Below is a small trained network, with its code and all its weights. Each question gives an input and a class and asks what happens when units are switched off, that is, made to give their printed mean instead of their output.

import numpy as np


def w(rows, s, z=0):
    codes = np.array(rows[::2]) - 128.0
    scale = np.full(codes.shape[1], s)
    scale[-1] = z or s
    return codes * scale


def norm(h):
    return h / np.sqrt((h * h).mean(-1, keepdims=True) + 1e-5)


def f(y):
    return y / 2 * (1 + np.tanh(0.7978845608 * (y + 0.044715 * y**3)))


def log_softmax(a):
    a = a - a.max(-1, keepdims=True)
    return a - np.log(np.exp(a).sum(-1, keepdims=True))


def net(x, mask):
    res = np.array(x, float).reshape(1, 4) / 4 @ E
    u = 0
    for l in range(3):
        y = f(norm(res) @ A[l][:, :-1].T + A[l][:, -1])
        res = res + np.where(mask[u : u + 4], y, B[l][:, -1]) @ B[l][:, :-1]
        u += 4
    return log_softmax(norm(res)[-1] @ U[:, :-1].T + U[:, -1])


A, B = {}, {}
E = w([
[31,155,151,217,71,197],'x0',
[160,151,6,176,130,132],'x1',
[117,37,164,108,72,56],'x2',
[128,137,130,134,122,120],'x3',
],0.011)
A[0] = w([
[43,59,114,160,91,71,63],'0.n0',
[252,187,254,126,169,135,150],'0.n1',
[183,141,128,97,98,117,2],'0.n2',
[124,121,86,118,84,33,100],'0.n3',
],0.0085,0.0062)
B[0] = w([
[171,52,157,147,146,199,200],'0.n0',
[209,113,115,10,243,170,254],'0.n1',
[197,71,255,172,38,190,102],'0.n2',
[117,94,119,50,174,100,180],'0.n3',
],0.007,0.0042)
A[1] = w([
[11,208,161,177,148,254,100],'1.n0',
[65,171,228,74,197,119,254],'1.n1',
[76,123,238,129,91,179,123],'1.n2',
[10,101,108,155,63,179,208],'1.n3',
],0.0089,0.0043)
B[1] = w([
[30,228,168,141,132,2,255],'1.n0',
[128,175,94,24,60,200,254],'1.n1',
[52,102,185,16,58,81,212],'1.n2',
[182,60,98,103,161,229,245],'1.n3',
],0.0078,0.0071)
A[2] = w([
[215,133,65,157,189,80,2],'2.n0',
[114,115,109,171,5,170,216],'2.n1',
[140,78,110,35,50,64,52],'2.n2',
[88,61,107,208,17,146,85],'2.n3',
],0.012,0.0064)
B[2] = w([
[134,177,133,193,153,73,180],'2.n0',
[42,68,123,114,189,165,225],'2.n1',
[134,108,163,233,43,86,255],'2.n2',
[254,135,93,77,170,226,191],'2.n3',
],0.014,0.0066)
U = w([
[192,91,70,33,187,225,255],'0',
[183,216,42,193,220,101,88],'1',
[7,220,184,56,110,155,67],'2',
[17,189,61,247,205,214,50],'3',
[192,73,219,77,22,62,8],'4',
[198,62,51,251,126,43,54],'5',
[54,43,193,96,102,226,120],'6',
],0.012,0.0074)

Each question gives the input, the list of numbers given to net, and the class t.
The units are the neurons (one row each of A and B). Each row of codes is followed by its name. A weight is (code - 128) times the scale printed after its matrix; where a second scale follows, it is the last column's (A, B and U).
mask holds one flag per neuron, layer by layer. A switched-off neuron (its flag False) gives its mean, the last column of its row in B, instead of its output. The means were averaged over made-up inputs and are rounded, as every weight is.
A unit's drop is (log p(t) with every unit on - log p(t) with that unit switched off) / (log p(t) with every unit on - log p(t) with every unit switched off).
The circuit of an input: a set's keep is (log p(t) with only the set's units on - log p(t) with every unit switched off) / (log p(t) with every unit on - log p(t) with every unit switched off). Starting from all 12 units, units are removed one at a time, each time the one whose removal leaves the highest keep (on an exact tie, the one counted first), for as long as the keep stays at least 0.8.
circuit, biggest first: the units of the circuit, biggest drop first
top k neurons: the k neurons with the biggest drops, biggest first
k most important neurons of layer l: the k neurons of layer l with the biggest drops, biggest first
drop when u is switched off: that unit's drop, to one decimal
input [4,4,8,-3], class 0: top neuron	2.n3
input [-3,7,1,6], class 5: top 3 neurons	0.n1, 2.n3, 1.n0
input [-3,3,8,7], class 5: top 2 neurons	1.n2, 1.n1
input [-8,2,-1,7], class 1: top 2 neurons	2.n0, 1.n2
input [-6,6,-3,-1], class 1: top 2 neurons	2.n0, 2.n2
input [-8,1,8,0], class 5: top 3 neurons	1.n2, 2.n2, 1.n1
input [-7,2,8,-6], class 5: circuit, biggest first	1.n2, 2.n2
input [-8,3,-2,-2], class 1: circuit, biggest first	2.n0, 1.n2
input [-8,-3,2,2], class 4: top 2 neurons	2.n2, 1.n3
input [7,3,2,-2], class 0: top 2 neurons	2.n3, 1.n3
input [1,4,6,-4], class 0: top 2 neurons	0.n1, 0.n0
input [-5,3,0,-2], class 1: circuit, biggest first	1.n2, 2.n0
input [-8,7,0,-1], class 1: top 4 neurons	1.n2, 2.n0, 2.n2, 1.n1
input [0,-7,-8,4], class 0: circuit, biggest first	0.n1
input [8,0,-2,1], class 2: top 3 neurons	1.n0, 1.n2, 2.n2
input [-5,4,-3,-8], class 1: top 2 neurons	2.n0, 2.n2
input [7,4,2,-7], class 0: top 2 neurons	2.n3, 1.n3
input [0,4,4,2], class 5: top 3 neurons	0.n3, 1.n2, 1.n1
input [-7,4,-8,0], class 1: 2 most important neurons of layer 1	1.n1, 1.n3
input [1,6,7,1], class 0: circuit, biggest first	2.n3
input [0,2,0,-2], class 1: 2 most important neurons of layer 1	1.n1, 1.n2
input [0,1,-5,-5], class 1: 2 most important neurons of layer 1	1.n2, 1.n1
input [-6,2,-3,-5], class 1: 2 most important neurons of layer 1	1.n3, 1.n1
input [4,7,3,3], class 0: drop when 2.n3 is switched off	0.2
input [-5,3,3,5], class 5: drop when 0.n3 is switched off	0.0
input [-5,7,3,8], class 5: drop when 2.n2 is switched off	0.1
input [0,-7,-5,7], class 0: drop when 2.n2 is switched off	0.1
